Here is a tiny trained network, its code and every weight. The questions are about switching its units off for an input and a target symbol, where a switched-off unit gives its printed mean instead of its output.

import numpy as np


def w(rows, s, z=0):
    codes = np.array(rows[::2]) - 128.0
    scale = np.full(codes.shape[1], s)
    scale[-1] = z or s
    return codes * scale


def f(y):
    return y / 2 * (1 + np.tanh(0.7978845608 * (y + 0.044715 * y**3)))


def softmax(a):
    e = np.exp(a - a.max(-1, keepdims=True))
    return e / e.sum(-1, keepdims=True)


def log_softmax(a):
    a = a - a.max(-1, keepdims=True)
    return a - np.log(np.exp(a).sum(-1, keepdims=True))


def net(x, mask):
    ids = ['αγεμπστω'.index(c) for c in x.split()]
    T = len(ids)
    res = E[ids] + P[:T]
    u = 0
    for l in range(2):
        r = res
        for j in range(2):
            rows = slice(2 * j, 2 * j + 2)
            q, k, v = (r @ M[l][rows].T for M in (Q, K, V))
            z = softmax(np.where(np.tri(T) > 0, q @ k.T / 2**0.5, -1e9)) @ v
            o = O[l][rows]
            res = res + np.where(mask[u + j], z, o[:, -1]) @ o[:, :-1]
        u += 2
        y = f(res @ A[l][:, :-1].T + A[l][:, -1])
        res = res + np.where(mask[u : u + 4], y, B[l][:, -1]) @ B[l][:, :-1]
        u += 4
    return log_softmax(res[-1] @ U[:, :-1].T + U[:, -1])


Q, K, V, O, A, B = {}, {}, {}, {}, {}, {}
E = w([
[155,24,69],'α',
[182,98,151],'γ',
[108,101,129],'ε',
[204,50,132],'μ',
[149,192,100],'π',
[173,25,123],'σ',
[197,253,86],'τ',
[169,137,120],'ω',
],0.0067)
P = w([
[168,208,251],'0',
[2,142,188],'1',
[210,191,87],'2',
[11,64,120],'3',
[77,161,152],'4',
[171,136,138],'5',
[7,89,111],'6',
[84,166,158],'7',
[139,121,166],'8',
[52,59,77],'9',
[91,183,158],'10',
[174,80,155],'11',
],0.009)
Q[0] = w([
[161,19,150],'0.h0',
[56,139,3],'0.h0',
[254,174,9],'0.h1',
[70,29,217],'0.h1',
],0.0091)
K[0] = w([
[152,172,157],'0.h0',
[255,118,197],'0.h0',
[252,242,76],'0.h1',
[60,19,219],'0.h1',
],0.0091)
V[0] = w([
[74,57,166],'0.h0',
[254,196,137],'0.h0',
[183,169,40],'0.h1',
[182,205,105],'0.h1',
],0.009)
O[0] = w([
[168,243,38,79],'0.h0',
[43,74,198,249],'0.h0',
[58,51,113,113],'0.h1',
[180,2,152,178],'0.h1',
],0.0088,0.0022)
A[0] = w([
[2,73,154,235],'0.n0',
[9,108,248,153],'0.n1',
[98,17,146,14],'0.n2',
[157,79,115,1],'0.n3',
],0.0075,0.0068)
B[0] = w([
[234,162,15,254],'0.n0',
[254,115,120,216],'0.n1',
[34,171,213,131],'0.n2',
[17,217,66,110],'0.n3',
],0.0088,0.0076)
Q[1] = w([
[88,211,76],'1.h0',
[174,192,168],'1.h0',
[157,247,212],'1.h1',
[125,92,181],'1.h1',
],0.012)
K[1] = w([
[46,126,73],'1.h0',
[164,11,115],'1.h0',
[205,210,124],'1.h1',
[187,171,131],'1.h1',
],0.012)
V[1] = w([
[65,254,90],'1.h0',
[206,36,167],'1.h0',
[179,30,184],'1.h1',
[199,120,134],'1.h1',
],0.0053)
O[1] = w([
[227,66,128,17],'1.h0',
[79,95,202,251],'1.h0',
[154,215,141,187],'1.h1',
[111,2,89,190],'1.h1',
],0.0064,0.011)
A[1] = w([
[51,239,149,203],'1.n0',
[27,41,156,129],'1.n1',
[106,109,2,2],'1.n2',
[69,180,148,152],'1.n3',
],0.0073,0.0056)
B[1] = w([
[2,10,158,254],'1.n0',
[46,128,158,225],'1.n1',
[173,144,248,93],'1.n2',
[69,68,191,150],'1.n3',
],0.008,0.0015)
U = w([
[186,94,2,110],'α',
[27,164,240,31],'γ',
[82,132,141,97],'ε',
[101,101,194,59],'μ',
[142,107,33,147],'π',
[102,99,121,67],'σ',
[252,215,190,253],'τ',
[95,96,126,102],'ω',
],0.0065,0.0054)

Each question gives the input, a string of symbols that net reads in full, and the target symbol t.
The units are the heads (2 rows each of Q, K, V and O) and the neurons (one row each of A and B). Each row of codes is followed by its name. A weight is (code - 128) times the scale printed after its matrix; where a second scale follows, it is the last column's (O, A, B and U).
mask holds one flag per unit, layer by layer, with each layer's heads first. A switched-off unit (its flag False) gives its mean, the last column of its rows in O or B, instead of its output. The means were averaged over made-up inputs and are rounded, as every weight is.
A unit's drop is (log p(t) with every unit on - log p(t) with that unit switched off) / (log p(t) with every unit on - log p(t) with every unit switched off).
The circuit of an input: a set's keep is (log p(t) with only the set's units on - log p(t) with every unit switched off) / (log p(t) with every unit on - log p(t) with every unit switched off). Starting from all 12 units, units are removed one at a time, each time the one whose removal leaves the highest keep (on an exact tie, the one counted first), for as long as the keep stays at least 0.8.
circuit, biggest first: the units of the circuit, biggest drop first
most important unit: the unit with the biggest drop
top k neurons: the k neurons with the biggest drops, biggest first
k most important neurons of layer l: the k neurons of layer l with the biggest drops, biggest first
which heads matter: for each layer, one digit per head in row order, 1 if its drop is at least 0.15 and else 0, layers parted by /
drop when u is switched off: that unit's drop, to one decimal
input γ ω τ ω α τ τ μ σ γ, target τ: top 3 neurons	[0.n0; 1.n0; 0.n1]
input τ ω ε, target γ: top neuron	[0.n1]
input τ μ π, target γ: circuit, biggest first	[0.n1; 0.h0; 1.h0; 0.h1]
input τ σ μ ω γ π, target γ: top 3 neurons	[0.n1; 0.n0; 1.n1]
input α ω ω τ, target τ: top 2 neurons	[0.n0; 1.n0]
input γ ω τ π, target τ: which heads matter	11 / 00
input τ τ μ π τ ε μ σ π α σ τ, target γ: which heads matter	11 / 10
input τ γ τ τ τ α, target γ: top 4 neurons	[0.n2; 0.n1; 1.n1; 0.n3]
input ω μ ω σ, target τ: which heads matter	01 / 00
input σ σ τ ω, target τ: top 3 neurons	[0.n1; 0.n0; 1.n0]
input τ α σ α γ γ, target γ: top 3 neurons	[0.n1; 0.n0; 1.n1]
input τ ω α μ, target τ: top 2 neurons	[0.n0; 0.n2]
input π ω π τ τ μ α, target τ: top 2 neurons	[0.n0; 1.n2]
input γ ω ω τ, target τ: most important unit	0.n0
input τ ω τ ε τ σ, target γ: top 3 neurons	[0.n1; 1.n1; 0.n2]
input γ μ μ γ γ ω σ σ τ ε, target τ: 2 most important neurons of layer 1	[1.n2; 1.n0]
input τ ε π σ ω ω, target γ: drop when 0.n2 is switched off	-0.1
input τ τ γ τ σ π π α ω, target γ: drop when 1.n2 is switched off	0.0
input τ ε σ, target γ: drop when 1.h0 is switched off	0.4
input τ α γ γ τ γ γ μ π ε, target τ: top neuron	[0.n0]
